Below are the code and all the weights of a small trained network. Each question names an input and a class and asks about switching units off, where a switched-off unit gives its printed mean instead of its output.

import numpy as np


def w(rows, s, z=0):
    codes = np.array(rows[::2]) - 128.0
    scale = np.full(codes.shape[1], s)
    scale[-1] = z or s
    return codes * scale


def norm(h):
    return h / np.sqrt((h * h).mean(-1, keepdims=True) + 1e-5)


def f(y):
    return y / 2 * (1 + np.tanh(0.7978845608 * (y + 0.044715 * y**3)))


def log_softmax(a):
    a = a - a.max(-1, keepdims=True)
    return a - np.log(np.exp(a).sum(-1, keepdims=True))


def net(x, mask):
    res = np.array(x, float).reshape(1, 3) / 4 @ E
    u = 0
    for l in range(2):
        y = f(norm(res) @ A[l][:, :-1].T + A[l][:, -1])
        res = res + np.where(mask[u : u + 10], y, B[l][:, -1]) @ B[l][:, :-1]
        u += 10
    return log_softmax(norm(res)[-1] @ U[:, :-1].T + U[:, -1])


A, B = {}, {}
E = w([
[207,105,112,106,170,216,106,46],'x0',
[150,144,219,1,83,95,109,164],'x1',
[167,168,203,158,139,104,26,63],'x2',
],0.0043)
A[0] = w([
[125,43,74,88,171,221,139,177,229],'L0N1',
[169,97,218,73,112,55,113,188,156],'L0N2',
[50,180,239,96,87,87,161,236,134],'L0N3',
[140,95,94,77,71,42,148,209,245],'L0N4',
[126,135,94,42,147,202,179,91,52],'L0N5',
[111,181,111,222,199,72,115,136,179],'L0N6',
[177,135,107,92,81,181,170,156,100],'L0N7',
[155,225,169,72,137,58,132,162,171],'L0N8',
[134,133,188,94,75,165,117,3,136],'L0N9',
[151,38,101,98,158,212,134,71,15],'L0N10',
],0.0057,0.0012)
B[0] = w([
[115,182,158,62,165,25,154,173,224],'L0N1',
[198,2,137,155,97,143,202,179,214],'L0N2',
[160,122,92,114,147,102,107,65,254],'L0N3',
[147,70,86,176,112,125,164,10,215],'L0N4',
[153,158,124,124,191,125,81,149,183],'L0N5',
[141,153,198,154,94,166,38,44,186],'L0N6',
[138,177,73,117,189,75,159,132,161],'L0N7',
[160,96,110,144,125,19,183,127,193],'L0N8',
[4,107,177,188,135,188,142,132,181],'L0N9',
[127,174,123,153,178,120,92,137,201],'L0N10',
],0.0057,0.0052)
A[1] = w([
[35,79,111,186,125,182,59,56,86],'L1N1',
[103,96,207,85,65,129,93,224,216],'L1N2',
[165,128,26,99,147,197,111,185,170],'L1N3',
[254,114,202,86,157,122,124,105,152],'L1N4',
[204,115,152,182,170,139,15,83,195],'L1N5',
[44,171,117,216,91,136,83,145,170],'L1N6',
[151,122,133,111,86,21,60,101,1],'L1N7',
[95,75,189,137,62,104,76,115,111],'L1N8',
[151,51,137,150,62,170,162,117,115],'L1N9',
[69,226,142,173,95,200,133,128,159],'L1N10',
],0.0062,0.0019)
B[1] = w([
[171,203,103,94,59,140,102,162,217],'L1N1',
[53,108,148,137,175,181,167,173,134],'L1N2',
[147,153,208,82,185,85,105,141,150],'L1N3',
[108,129,98,193,66,130,115,88,205],'L1N4',
[148,103,90,126,66,79,164,189,254],'L1N5',
[198,75,148,128,51,232,119,121,183],'L1N6',
[122,165,70,107,190,89,173,128,158],'L1N7',
[91,109,157,92,235,146,166,147,178],'L1N8',
[97,215,151,60,150,228,85,168,175],'L1N9',
[255,136,152,146,132,83,96,131,174],'L1N10',
],0.0071,0.0049)
U = w([
[115,203,116,91,246,136,93,189,156],'0',
[208,161,126,174,38,216,34,168,178],'1',
[152,54,71,140,118,70,186,95,160],'2',
[33,137,79,125,75,191,102,89,2],'3',
[18,57,223,128,135,226,137,174,144],'4',
],0.013,0.0039)

Each question gives the input, the list of numbers given to net, and the class t.
The units are the neurons (one row each of A and B). Each row of codes is followed by its name. A weight is (code - 128) times the scale printed after its matrix; where a second scale follows, it is the last column's (A, B and U).
mask holds one flag per neuron, layer by layer. A switched-off neuron (its flag False) gives its mean, the last column of its row in B, instead of its output. The means were averaged over made-up inputs and are rounded, as every weight is.
A unit's drop is (log p(t) with every unit on - log p(t) with that unit switched off) / (log p(t) with every unit on - log p(t) with every unit switched off).
The circuit of an input: a set's keep is (log p(t) with only the set's units on - log p(t) with every unit switched off) / (log p(t) with every unit on - log p(t) with every unit switched off). Starting from the 12 units with the biggest drops (on a tie, the unit counted first), units are removed one at a time, each time the one whose removal leaves the highest keep (on an exact tie, the one counted first), for as long as the keep stays at least 0.8.
circuit, biggest first: the units of the circuit, biggest drop first
most important unit: the unit with the biggest drop
k most important neurons: the k neurons with the biggest drops, biggest first
k most important neurons of layer l: the k neurons of layer l with the biggest drops, biggest first
drop when u is switched off: that unit's drop, to one decimal
input [-8,-2,-4], class 3: most important unit	L0N1
input [-5,-8,-7], class 1: circuit, biggest first	L0N8; L0N6; L1N6; L0N2
input [-5,5,6], class 2: 2 most important neurons	L0N3; L0N8
input [2,-4,-1], class 1: 3 most important neurons	L0N8; L0N2; L0N6
input [-2,3,6], class 4: 3 most important neurons	L0N9; L0N2; L1N9
input [-7,-7,-7], class 1: 2 most important neurons of layer 0	L0N8; L0N6
input [-4,2,8], class 2: 2 most important neurons of layer 0	L0N8; L0N3
input [7,5,8], class 4: 2 most important neurons	L0N9; L0N3
input [2,4,0], class 4: 3 most important neurons	L0N9; L0N2; L1N9
input [1,7,-1], class 2: 2 most important neurons	L0N8; L0N3
input [1,1,-7], class 0: 3 most important neurons of layer 0	L0N2; L0N5; L0N8
input [7,7,4], class 4: drop when L0N9 is switched off	0.5
input [8,8,5], class 4: drop when L0N9 is switched off	0.6
input [-5,-4,-4], class 1: drop when L0N8 is switched off	0.2
